Where the symbols take the points:
* | ra ga pe va
q256 | q352 q735 q315 q193
q274 | q686 q57 q944 q872
q337 | q537 q824 q993 q323
q559 | q921 q530 q307 q373
q264 | q818 q635 q356 q582
q921 | q832 q75 q145 q416
q818 | q321 q380 q157 q77
q352 | q598 q264 q33 q356
q192 | q584 q813 q621 q949
q536 | q604 q698 q292 q942
q193 | q356 q604 q256 q735
q724 | q284 q32 q832 q25
q416 | q724 q237 q921 q75
q428 | q472 q594 q122 q336
q77 | q644 q701 q818 q380
q813 | q696 q644 q949 q321
q44 | q872 q921 q844 q145
q247 | q993 q968 q696 q529
q373 | q416 q623 q559 q530
q872 | q18 q832 q274 q57
q649 | q256 q292 q739 q139
q698 | q486 q561 q942 q790
q696 | q623 q529 q851 q247
q237 | q32 q537 q75 q271
q656 | q336 q352 q701 q33
q537 | q844 q307 q271 q335
q378 | q561 q274 q367 q944
q336 | q621 q598 q428 q594
q944 | q793 q872 q378 q274
q284 | q698 q378 q238 q367
q486 | q133 q739 q501 q275
q133 | q701 q315 q635 q538
q307 | q145 q373 q335 q559
q33 | q594 q356 q656 q352
q952 | q944 q44 q32 q844
q621 | q114 q949 q472 q192
q501 | q635 q275 q604 q486
q701 | q428 q33 q380 q656
q851 | q530 q247 q584 q696
q635 | q380 q538 q582 q133
q32 | q378 q844 q25 q952
q949 | q851 q321 q192 q813
q844 | q274 q145 q952 q44
q356 | q157 q582 q352 q264
q584 | q373 q696 q114 q851
q735 | q264 q501 q193 q604
q686 | q139 q138 q793 q18
q292 | q735 q942 q139 q536
q275 | q538 q649 q486 q739
q793 | q649 q18 q561 q686
q968 | q323 q621 q529 q472
q238 | q942 q367 q138 q284
q335 | q44 q559 q537 q307
q538 | q656 q256 q133 q315
q604 | q582 q486 q735 q501
q145 | q57 q416 q44 q921
q824 | q307 q584 q323 q114
q644 | q529 q428 q321 q122
q380 | q122 q656 q77 q701
q139 | q193 q536 q649 q292
q942 | q501 q790 q536 q698
q321 | q247 q122 q813 q644
q57 | q138 q724 q872 q832
q582 | q77 q133 q264 q635
q623 | q237 q337 q530 q993
q598 | q949 q818 q594 q157
q993 | q271 q323 q623 q337
q561 | q739 q686 q790 q793
q157 | q813 q77 q598 q818
q367 | q790 q944 q284 q378
q271 | q952 q335 q237 q537
q114 | q559 q851 q824 q584
q75 | q25 q271 q416 q237
q529 | q337 q472 q247 q968
q315 | q33 q193 q538 q256
q739 | q315 q139 q275 q649
q323 | q335 q114 q337 q824
q25 | q367 q952 q724 q32
q832 | q238 q25 q57 q724
q18 | q292 q238 q686 q138
q530 | q75 q993 q373 q623
q790 | q275 q793 q698 q561
q122 | q968 q336 q644 q428
q594 | q192 q157 q336 q598
q472 | q824 q192 q968 q621
q138 | q536 q284 q18 q238

In the rows, zero is written as 510.

The rows follow the links: the fewer symbols apart two points are, the more alike their rows tend to be.

Rows with their points:
[788, 515, 525, 511, 695, 458, 746, 408, 419, 443, 350, 493, 785, 682, 367, 593, 480, 493, 395, 534, 323, 344, 839, 622, 563, 376, 437, 539, 670, 584, 554, 455, 395, 307, 386, 528, 460, 592, 752, 521, 180, 623, 512, 278, 643, 734, 611, 634, 517, 757, 512, 484, 442, 542]; point q145
[334, 257, 475, 502, 222, 500, 542, 409, 758, 523, 525, 635, 410, 319, 483, 423, 467, 650, 452, 379, 622, 600, 578, 580, 469, 483, 513, 573, 440, 219, 175, 631, 385, 625, 563, 604, 771, 705, 284, 490, 622, 706, 614, 722, 649, 474, 403, 336, 359, 599, 412, 516, 555, 597]; point q604
[470, 375, 554, 585, 444, 631, 797, 343, 649, 362, 475, 556, 661, 593, 620, 747, 626, 594, 421, 552, 312, 621, 799, 669, 677, 502, 452, 682, 384, 538, 194, 645, 320, 396, 516, 491, 766, 570, 535, 686, 298, 616, 676, 543, 627, 670, 429, 522, 202, 565, 458, 575, 509, 645]; point q138
[177, 554, 466, 330, 491, 711, 565, 264, 686, 412, 608, 444, 457, 499, 632, 640, 601, 488, 426, 594, 681, 695, 420, 347, 601, 626, 552, 545, 504, 567, 366, 508, 594, 355, 609, 353, 873, 387, 559, 426, 513, 416, 596, 790, 509, 595, 559, 452, 512, 344, 318, 812, 412, 719]; point q942
[793, 720, 436, 318, 660, 558, 342, 461, 508, 588, 406, 453, 357, 484, 358, 604, 447, 510, 523, 694, 431, 284, 459, 520, 360, 490, 338, 351, 452, 809, 732, 633, 530, 515, 465, 487, 204, 403, 407, 395, 508, 480, 229, 349, 661, 820, 447, 650, 639, 585, 645, 573, 419, 539]; point q335
[410, 317, 554, 492, 562, 622, 663, 261, 450, 357, 640, 631, 545, 644, 499, 817, 561, 550, 397, 751, 365, 689, 659, 545, 600, 421, 383, 430, 421, 694, 485, 622, 399, 252, 605, 430, 613, 315, 497, 813, 263, 350, 396, 410, 680, 573, 534, 563, 215, 623, 555, 602, 533, 749]; point q378
[824, 517, 486, 512, 719, 410, 655, 283, 292, 443, 368, 501, 635, 617, 302, 580, 490, 526, 427, 654, 366, 330, 773, 568, 577, 297, 353, 447, 563, 616, 665, 517, 447, 287, 472, 498, 341, 519, 686, 463, 169, 520, 382, 249, 723, 723, 594, 704, 482, 685, 487, 516, 504, 510]; point q416
[246, 376, 570, 584, 309, 346, 456, 553, 544, 451, 592, 592, 427, 451, 640, 405, 424, 310, 566, 334, 830, 629, 309, 449, 433, 313, 788, 415, 662, 241, 666, 369, 634, 541, 606, 477, 529, 811, 450, 558, 527, 426, 479, 561, 397, 225, 715, 482, 529, 574, 448, 430, 609, 610]; point q356
[355, 201, 487, 526, 212, 460, 591, 423, 720, 492, 566, 618, 444, 368, 511, 485, 449, 677, 426, 379, 678, 686, 584, 528, 467, 443, 515, 520, 438, 237, 225, 642, 326, 569, 576, 640, 777, 719, 255, 505, 566, 669, 631, 700, 704, 455, 446, 335, 313, 630, 421, 511, 533, 630]; point q501
[421, 501, 533, 482, 453, 686, 740, 373, 804, 406, 431, 500, 639, 550, 665, 654, 665, 551, 432, 517, 340, 581, 713, 652, 659, 634, 492, 771, 414, 498, 165, 607, 354, 436, 495, 412, 858, 521, 566, 589, 383, 671, 687, 715, 543, 734, 392, 463, 320, 477, 375, 647, 463, 609]; point q686
[184, 395, 573, 569, 330, 383, 425, 473, 534, 478, 567, 588, 405, 430, 610, 404, 402, 278, 569, 307, 844, 658, 333, 437, 453, 308, 758, 406, 688, 212, 655, 364, 701, 519, 639, 394, 600, 760, 514, 490, 502, 386, 461, 613, 413, 260, 701, 525, 577, 501, 369, 459, 600, 603]; point q264
[237, 383, 480, 527, 312, 541, 409, 349, 722, 625, 511, 596, 328, 287, 388, 276, 532, 560, 514, 372, 675, 511, 574, 646, 441, 557, 549, 620, 490, 137, 275, 567, 613, 646, 606, 390, 772, 562, 452, 421, 656, 718, 496, 798, 520, 555, 379, 375, 542, 446, 228, 572, 534, 480]; point q256
[352, 438, 549, 736, 570, 431, 362, 652, 166, 634, 640, 581, 480, 477, 429, 205, 566, 489, 631, 455, 528, 532, 463, 601, 577, 565, 563, 570, 542, 296, 600, 375, 729, 683, 652, 451, 417, 341, 664, 591, 636, 402, 454, 491, 280, 211, 450, 502, 611, 283, 458, 388, 666, 159]; point q336
[358, 446, 520, 704, 549, 395, 349, 596, 237, 642, 710, 597, 428, 446, 374, 160, 585, 532, 604, 459, 505, 495, 475, 577, 577, 614, 571, 569, 500, 238, 562, 374, 691, 744, 597, 461, 371, 325, 629, 577, 693, 510, 431, 512, 258, 195, 423, 451, 611, 319, 445, 399, 640, 167]; point q594
[841, 700, 435, 346, 655, 511, 395, 367, 439, 543, 431, 482, 339, 484, 283, 600, 482, 532, 504, 747, 458, 299, 505, 484, 389, 430, 305, 346, 442, 759, 751, 623, 518, 436, 494, 467, 204, 388, 444, 414, 453, 478, 224, 310, 684, 783, 449, 683, 607, 601, 606, 574, 460, 549]; point q537
[126, 443, 485, 519, 364, 494, 354, 345, 558, 582, 514, 585, 336, 357, 455, 279, 486, 371, 579, 385, 818, 596, 476, 569, 444, 439, 640, 544, 610, 132, 502, 421, 736, 565, 682, 289, 736, 567, 545, 429, 563, 497, 428, 756, 434, 436, 546, 524, 662, 375, 223, 574, 589, 509]; point q133
[402, 381, 533, 411, 628, 664, 617, 234, 491, 388, 697, 629, 499, 668, 458, 807, 542, 534, 348, 765, 372, 683, 620, 486, 566, 430, 398, 391, 442, 725, 538, 604, 394, 279, 590, 396, 597, 248, 529, 787, 297, 309, 338, 415, 649, 598, 553, 548, 314, 585, 552, 666, 491, 722]; point q944
[850, 697, 476, 397, 582, 583, 371, 834, 544, 639, 178, 391, 609, 570, 455, 665, 332, 493, 547, 444, 419, 354, 514, 564, 284, 595, 395, 427, 607, 821, 574, 595, 473, 562, 295, 630, 330, 560, 478, 357, 600, 474, 548, 393, 544, 732, 524, 589, 737, 541, 748, 415, 393, 459]; point q530
[286, 194, 488, 494, 273, 482, 627, 388, 658, 396, 615, 619, 479, 402, 589, 610, 392, 636, 421, 429, 748, 788, 509, 405, 514, 411, 524, 408, 478, 399, 297, 604, 364, 452, 594, 680, 783, 707, 251, 499, 524, 520, 640, 655, 723, 408, 571, 359, 290, 652, 459, 545, 523, 743]; point q275
[834, 738, 468, 352, 564, 593, 351, 787, 611, 669, 217, 398, 525, 562, 432, 659, 359, 484, 562, 513, 401, 317, 479, 547, 267, 556, 408, 432, 548, 844, 632, 611, 488, 564, 331, 568, 293, 492, 459, 373, 607, 500, 472, 399, 569, 745, 490, 566, 734, 566, 747, 470, 411, 487]; point q373
[836, 585, 433, 462, 710, 426, 531, 240, 294, 463, 460, 494, 460, 521, 286, 560, 466, 501, 476, 716, 414, 313, 672, 528, 506, 359, 304, 380, 500, 639, 740, 589, 515, 350, 492, 506, 266, 396, 545, 448, 282, 462, 263, 243, 724, 736, 523, 741, 523, 646, 541, 538, 486, 529]; point q237
[414, 580, 586, 233, 719, 750, 473, 357, 674, 502, 624, 541, 479, 692, 422, 736, 567, 475, 305, 759, 308, 488, 519, 454, 417, 580, 453, 430, 557, 823, 537, 505, 419, 377, 462, 292, 554, 165, 613, 714, 385, 408, 302, 464, 511, 691, 532, 467, 535, 584, 573, 742, 375, 743]; point q57
[340, 384, 596, 603, 301, 296, 498, 623, 664, 477, 667, 584, 420, 474, 668, 382, 444, 402, 555, 324, 747, 582, 298, 432, 430, 320, 783, 443, 587, 234, 638, 396, 464, 629, 512, 597, 429, 872, 352, 627, 563, 582, 482, 553, 404, 175, 624, 361, 448, 649, 531, 333, 593, 621]; point q33

Each walk starts at a row. The symbols on each line, taken left to right, move it on to the next point.
Answer with the point's row; about right is enough.
start [232, 611, 477, 348, 472, 767, 571, 277, 737, 432, 552, 445, 486, 491, 646, 589, 631, 515, 436, 569, 602, 653, 467, 378, 570, 668, 516, 615, 483, 538, 305, 487, 546, 406, 583, 337, 892, 384, 590, 452, 501, 478, 600, 819, 456, 678, 505, 450, 519, 326, 311, 812, 384, 687]
va va va: [357, 568, 516, 433, 476, 725, 697, 355, 820, 435, 454, 470, 583, 519, 652, 646, 675, 544, 441, 548, 378, 537, 676, 580, 622, 667, 498, 767, 421, 517, 176, 568, 401, 449, 501, 350, 862, 475, 578, 538, 450, 663, 703, 740, 491, 755, 396, 413, 401, 441, 338, 711, 443, 620]
pe va ga ra: [192, 412, 495, 331, 455, 631, 558, 278, 600, 370, 693, 519, 450, 479, 616, 634, 503, 498, 414, 579, 770, 802, 402, 247, 552, 512, 551, 408, 541, 546, 415, 490, 542, 284, 667, 463, 862, 466, 450, 452, 467, 302, 562, 726, 609, 469, 662, 449, 459, 407, 424, 778, 451, 797]
start [428, 624, 575, 250, 697, 761, 464, 392, 744, 547, 568, 493, 532, 711, 413, 718, 561, 432, 305, 711, 288, 441, 527, 500, 430, 605, 492, 488, 596, 814, 560, 473, 377, 396, 410, 307, 557, 193, 653, 700, 423, 491, 353, 493, 450, 744, 519, 465, 592, 614, 574, 730, 328, 711]
pe ra ga va: [425, 304, 544, 540, 527, 599, 741, 282, 477, 333, 619, 646, 581, 655, 519, 789, 575, 561, 399, 697, 334, 691, 746, 594, 659, 384, 373, 464, 407, 652, 415, 626, 366, 293, 586, 465, 664, 389, 493, 794, 252, 410, 484, 414, 696, 592, 534, 537, 187, 612, 541, 571, 530, 706]
va ra va ra: [255, 303, 460, 412, 349, 539, 600, 345, 580, 374, 682, 577, 469, 451, 628, 663, 420, 565, 408, 499, 818, 849, 437, 288, 538, 438, 530, 356, 512, 489, 404, 527, 476, 316, 653, 616, 838, 583, 341, 494, 471, 345, 601, 671, 684, 391, 633, 422, 333, 544, 466, 643, 494, 783]
start [296, 618, 516, 380, 484, 765, 643, 328, 804, 430, 472, 427, 574, 519, 648, 620, 697, 505, 439, 537, 462, 568, 578, 548, 595, 670, 531, 735, 449, 535, 206, 529, 484, 455, 505, 352, 898, 433, 597, 501, 456, 619, 662, 799, 465, 745, 434, 452, 444, 390, 303, 742, 390, 647]
pe ra ra: [155, 448, 497, 496, 347, 522, 370, 352, 604, 627, 514, 582, 323, 332, 415, 257, 515, 412, 546, 363, 756, 552, 515, 598, 442, 485, 606, 554, 580, 151, 436, 468, 723, 570, 650, 267, 756, 537, 552, 424, 612, 547, 447, 768, 447, 519, 479, 491, 675, 396, 225, 590, 552, 474]
ra ga ga va: [145, 400, 536, 535, 329, 443, 403, 440, 498, 526, 540, 598, 384, 418, 558, 354, 445, 288, 575, 352, 866, 647, 358, 467, 451, 338, 730, 444, 673, 188, 628, 335, 729, 532, 665, 349, 631, 683, 535, 477, 508, 397, 435, 648, 402, 331, 664, 543, 627, 425, 335, 518, 598, 557]
start [161, 501, 475, 332, 460, 683, 571, 256, 629, 383, 640, 446, 456, 501, 622, 649, 541, 499, 403, 560, 762, 761, 391, 298, 586, 587, 541, 468, 530, 554, 419, 473, 563, 320, 622, 426, 893, 410, 513, 428, 476, 332, 592, 758, 554, 527, 597, 465, 470, 358, 357, 785, 436, 747]
ra ra pe ga: [137, 414, 513, 528, 376, 464, 367, 373, 543, 536, 533, 599, 339, 387, 501, 309, 468, 342, 569, 372, 845, 645, 423, 523, 424, 412, 697, 462, 636, 170, 591, 387, 769, 531, 692, 299, 705, 624, 579, 448, 533, 425, 442, 703, 416, 380, 609, 569, 641, 373, 290, 544, 598, 527]
ra pe ga va: [406, 418, 612, 599, 302, 259, 486, 667, 682, 479, 689, 573, 416, 465, 643, 344, 441, 419, 538, 333, 674, 500, 282, 450, 448, 398, 772, 494, 549, 229, 603, 417, 430, 708, 510, 633, 373, 834, 328, 646, 592, 658, 492, 528, 411, 165, 564, 336, 427, 683, 550, 332, 571, 572]
start [382, 441, 542, 351, 640, 692, 558, 246, 536, 432, 682, 595, 492, 661, 431, 779, 540, 509, 338, 771, 355, 621, 545, 463, 544, 473, 407, 382, 466, 782, 570, 554, 424, 308, 564, 348, 594, 197, 519, 761, 314, 332, 324, 455, 603, 637, 533, 513, 377, 590, 579, 684, 473, 748]
ga ga ga pe: [524, 674, 610, 274, 687, 710, 548, 492, 786, 553, 399, 449, 639, 723, 447, 692, 553, 419, 321, 587, 231, 365, 615, 568, 419, 627, 518, 583, 686, 756, 493, 449, 350, 432, 301, 364, 574, 346, 736, 630, 400, 613, 468, 486, 449, 773, 520, 433, 667, 680, 559, 670, 323, 663]
ra ga ga: [396, 524, 556, 263, 681, 723, 502, 304, 602, 456, 659, 562, 474, 683, 432, 768, 555, 496, 342, 779, 322, 577, 504, 444, 483, 532, 427, 396, 505, 810, 588, 538, 427, 343, 515, 305, 550, 173, 569, 738, 379, 361, 293, 476, 555, 651, 534, 486, 463, 578, 588, 720, 400, 753]
start [448, 479, 548, 622, 429, 334, 401, 570, 498, 646, 776, 555, 343, 403, 432, 145, 595, 586, 538, 448, 474, 389, 385, 475, 527, 591, 612, 627, 444, 175, 508, 448, 516, 784, 517, 554, 321, 483, 443, 607, 725, 740, 407, 563, 324, 184, 362, 320, 492, 533, 495, 386, 617, 309]
va ga pe: [420, 478, 583, 619, 354, 282, 452, 631, 651, 577, 754, 581, 373, 437, 568, 237, 547, 536, 517, 379, 546, 434, 308, 490, 480, 510, 692, 562, 442, 218, 542, 446, 422, 779, 480, 604, 310, 683, 327, 640, 698, 762, 447, 551, 364, 158, 431, 267, 425, 659, 527, 371, 576, 455]
ga ga: [291, 367, 592, 593, 288, 320, 469, 600, 601, 461, 619, 579, 431, 467, 678, 414, 437, 331, 567, 320, 792, 601, 275, 442, 450, 303, 788, 458, 635, 241, 668, 390, 537, 589, 565, 549, 450, 854, 384, 575, 534, 501, 488, 552, 383, 171, 674, 442, 483, 592, 487, 383, 608, 608]
start [838, 733, 454, 298, 618, 563, 347, 550, 584, 621, 325, 441, 391, 516, 371, 646, 409, 514, 546, 634, 407, 274, 431, 509, 315, 519, 325, 360, 479, 804, 702, 644, 496, 558, 387, 477, 218, 387, 418, 391, 568, 486, 325, 364, 631, 797, 435, 614, 682, 567, 679, 514, 422, 527]
ra ga ra ga: [609, 668, 595, 327, 700, 665, 589, 532, 767, 543, 336, 424, 726, 727, 414, 669, 532, 418, 325, 554, 220, 347, 675, 573, 429, 584, 499, 612, 680, 723, 490, 446, 331, 421, 277, 416, 563, 421, 735, 619, 369, 665, 525, 456, 449, 784, 587, 449, 639, 681, 558, 631, 317, 623]
va va: [719, 570, 588, 446, 686, 557, 704, 520, 596, 488, 316, 445, 821, 725, 415, 647, 510, 452, 339, 513, 275, 317, 798, 619, 513, 495, 501, 626, 718, 653, 477, 431, 329, 372, 304, 477, 521, 551, 762, 564, 267, 672, 562, 376, 515, 789, 608, 534, 574, 734, 531, 547, 379, 567]
start [656, 627, 600, 372, 694, 602, 632, 543, 691, 513, 297, 453, 768, 715, 429, 638, 517, 448, 331, 520, 242, 322, 734, 608, 460, 551, 499, 643, 689, 690, 468, 445, 310, 377, 275, 434, 548, 503, 761, 591, 319, 689, 558, 415, 500, 790, 577, 479, 612, 729, 533, 585, 343, 588]
ra pe pe pe: [449, 304, 567, 550, 481, 600, 776, 295, 536, 339, 563, 628, 668, 641, 580, 779, 584, 588, 388, 653, 321, 679, 758, 638, 670, 412, 405, 535, 402, 593, 322, 655, 337, 315, 578, 484, 693, 462, 502, 744, 255, 471, 550, 454, 697, 613, 514, 545, 152, 610, 505, 584, 548, 696]
va pe pe: [460, 334, 552, 564, 469, 594, 790, 332, 587, 344, 512, 612, 647, 617, 602, 768, 616, 592, 418, 622, 334, 664, 791, 659, 675, 438, 420, 610, 401, 569, 252, 625, 323, 337, 543, 469, 742, 535, 515, 735, 268, 560, 633, 471, 658, 633, 468, 518, 172, 596, 482, 557, 532, 662]
